Below are the code and all the weights of a small trained network. Each question names an input and a target symbol and asks about switching units off, where a switched-off unit gives its printed mean instead of its output.

import numpy as np


def w(rows, s, z=0):
    codes = np.array(rows[::2]) - 128.0
    scale = np.full(codes.shape[1], s)
    scale[-1] = z or s
    return codes * scale


def norm(h):
    return h / np.sqrt((h * h).mean(-1, keepdims=True) + 1e-5)


def softmax(a):
    e = np.exp(a - a.max(-1, keepdims=True))
    return e / e.sum(-1, keepdims=True)


def log_softmax(a):
    a = a - a.max(-1, keepdims=True)
    return a - np.log(np.exp(a).sum(-1, keepdims=True))


def net(x, mask):
    ids = ['ΓΦΨΩδηθλμ'.index(c) for c in x.split()]
    T = len(ids)
    res = E[ids] + P[:T]
    u = 0
    for l in range(3):
        r = norm(res)
        for j in range(2):
            rows = slice(3 * j, 3 * j + 3)
            q, k, v = (r @ M[l][rows].T for M in (Q, K, V))
            z = softmax(np.where(np.tri(T) > 0, q @ k.T / 3**0.5, -1e9)) @ v
            o = O[l][rows]
            res = res + np.where(mask[u + j], z, o[:, -1]) @ o[:, :-1]
        u += 2
    return log_softmax(norm(res)[-1] @ U[:, :-1].T + U[:, -1])


Q, K, V, O = {}, {}, {}, {}
E = w([
[141,157,85,134],'Γ',
[189,131,60,203],'Φ',
[86,129,249,179],'Ψ',
[124,142,99,140],'Ω',
[188,254,204,119],'δ',
[89,88,122,133],'η',
[164,83,75,17],'θ',
[84,150,182,33],'λ',
[184,170,27,11],'μ',
],0.01)
P = w([
[64,155,82,134],'0',
[159,133,124,144],'1',
[92,225,78,76],'2',
[197,116,143,149],'3',
[70,248,112,48],'4',
[223,113,144,152],'5',
],0.011)
Q[0] = w([
[131,90,114,105],'0.h0',
[133,79,108,185],'0.h0',
[71,227,171,136],'0.h0',
[171,64,163,157],'0.h1',
[195,200,183,57],'0.h1',
[189,250,108,73],'0.h1',
],0.014)
K[0] = w([
[177,108,189,169],'0.h0',
[124,108,113,165],'0.h0',
[53,174,120,96],'0.h0',
[131,146,90,123],'0.h1',
[202,138,161,101],'0.h1',
[248,71,155,124],'0.h1',
],0.014)
V[0] = w([
[147,62,74,172],'0.h0',
[83,68,153,94],'0.h0',
[228,34,155,132],'0.h0',
[84,104,254,44],'0.h1',
[83,80,120,48],'0.h1',
[150,3,124,196],'0.h1',
],0.0077)
O[0] = w([
[102,110,154,149,70],'0.h0',
[137,177,107,119,96],'0.h0',
[28,116,68,98,3],'0.h0',
[172,69,150,8,110],'0.h1',
[127,76,255,146,77],'0.h1',
[216,124,122,175,23],'0.h1',
],0.008,0.0055)
Q[1] = w([
[196,91,67,145],'1.h0',
[103,41,48,128],'1.h0',
[121,2,56,182],'1.h0',
[139,164,206,124],'1.h1',
[135,247,84,131],'1.h1',
[134,144,175,173],'1.h1',
],0.0097)
K[1] = w([
[119,132,151,137],'1.h0',
[10,145,174,181],'1.h0',
[48,163,130,149],'1.h0',
[196,181,161,106],'1.h1',
[215,93,44,114],'1.h1',
[152,139,142,75],'1.h1',
],0.011)
V[1] = w([
[162,185,228,225],'1.h0',
[127,193,79,63],'1.h0',
[152,31,117,185],'1.h0',
[140,161,158,101],'1.h1',
[167,225,175,168],'1.h1',
[81,235,251,253],'1.h1',
],0.0057)
O[1] = w([
[113,109,2,137,204],'1.h0',
[118,108,112,152,203],'1.h0',
[64,151,151,105,12],'1.h0',
[139,106,149,123,176],'1.h1',
[171,154,167,93,255],'1.h1',
[167,87,110,125,237],'1.h1',
],0.0079,0.004)
Q[2] = w([
[72,19,155,140],'2.h0',
[116,57,1,106],'2.h0',
[117,187,184,236],'2.h0',
[126,148,85,222],'2.h1',
[181,28,104,71],'2.h1',
[177,172,218,126],'2.h1',
],0.0088)
K[2] = w([
[116,132,104,1],'2.h0',
[159,63,20,93],'2.h0',
[86,117,105,151],'2.h0',
[114,124,97,63],'2.h1',
[138,156,128,143],'2.h1',
[137,127,203,96],'2.h1',
],0.012)
V[2] = w([
[234,177,84,139],'2.h0',
[78,29,84,69],'2.h0',
[123,71,198,166],'2.h0',
[173,160,203,124],'2.h1',
[245,214,254,172],'2.h1',
[169,42,151,124],'2.h1',
],0.0059)
O[2] = w([
[40,153,170,72,254],'2.h0',
[183,195,84,189,56],'2.h0',
[106,51,1,116,75],'2.h0',
[142,101,47,234,159],'2.h1',
[55,10,16,183,226],'2.h1',
[130,166,126,142,105],'2.h1',
],0.005,0.0049)
U = w([
[101,155,83,189,120],'Γ',
[114,131,92,191,143],'Φ',
[128,87,198,193,254],'Ψ',
[79,177,102,181,114],'Ω',
[246,146,138,165,79],'δ',
[19,141,163,149,235],'η',
[153,75,46,106,105],'θ',
[148,86,175,61,92],'λ',
[65,188,51,50,8],'μ',
],0.012,0.0039)

Each question gives the input, a string of symbols that net reads in full, and the target symbol t.
The units are the heads (3 rows each of Q, K, V and O). Each row of codes is followed by its name. A weight is (code - 128) times the scale printed after its matrix; where a second scale follows, it is the last column's (O and U).
mask holds one flag per head, layer by layer. A switched-off head (its flag False) gives its mean, the last column of its rows in O, instead of its output. The means were averaged over made-up inputs and are rounded, as every weight is.
A unit's drop is (log p(t) with every unit on - log p(t) with that unit switched off) / (log p(t) with every unit on - log p(t) with every unit switched off).
The circuit of an input: a set's keep is (log p(t) with only the set's units on - log p(t) with every unit switched off) / (log p(t) with every unit on - log p(t) with every unit switched off). Starting from all 6 units, units are removed one at a time, each time the one whose removal leaves the highest keep (on an exact tie, the one counted first), for as long as the keep stays at least 0.8.
units of the circuit, in order: the units of the circuit, biggest drop first
unit that matters most: the unit with the biggest drop
heads that matter: for each layer, one digit per head in row order, 1 if its drop is at least 0.15 and else 0, layers parted by /
drop of u: that unit's drop, to one decimal
input δ μ Ω, target η: units of the circuit, in order	2.h0; 1.h0; 0.h1
input μ δ δ λ η, target λ: unit that matters most	0.h1
input Γ η δ, target δ: heads that matter	00 / 00 / 00
input Ψ μ λ, target η: units of the circuit, in order	1.h0; 0.h1
input λ η δ θ η, target Ψ: units of the circuit, in order	0.h0; 0.h1; 1.h0
input η δ η η λ, target δ: units of the circuit, in order	0.h1; 0.h0
input λ λ μ μ, target μ: units of the circuit, in order	0.h0; 1.h1
input δ δ η η, target η: heads that matter	10 / 00 / 00
input Ψ δ Ψ, target μ: heads that matter	01 / 00 / 11
input δ Ψ Ψ, target θ: heads that matter	00 / 00 / 01
input μ λ δ η η, target δ: heads that matter	11 / 00 / 00
input δ μ λ, target η: units of the circuit, in order	0.h1; 1.h0
input Γ λ Ψ, target λ: heads that matter	01 / 00 / 00
input Ψ Ψ η, target θ: heads that matter	11 / 00 / 01
input λ λ Ω η Ω, target δ: units of the circuit, in order	0.h1
input Ω δ Φ λ θ, target λ: heads that matter	01 / 10 / 00
input θ θ η, target Ψ: units of the circuit, in order	0.h0; 0.h1
input μ Ψ δ, target θ: heads that matter	01 / 00 / 11
input Γ η λ, target δ: heads that matter	01 / 00 / 00
input δ Ψ η η θ, target δ: heads that matter	11 / 00 / 00
input δ η μ, target δ: heads that matter	01 / 00 / 00
input η η Ψ, target δ: heads that matter	00 / 00 / 00
input δ δ η μ, target μ: heads that matter	11 / 01 / 10
input Γ δ δ η η, target δ: drop of 2.h1	0.0
input μ η Ψ, target δ: drop of 0.h1	0.7
input θ Ψ η, target θ: drop of 0.h1	0.8
input Ψ μ η, target η: drop of 0.h0	0.2
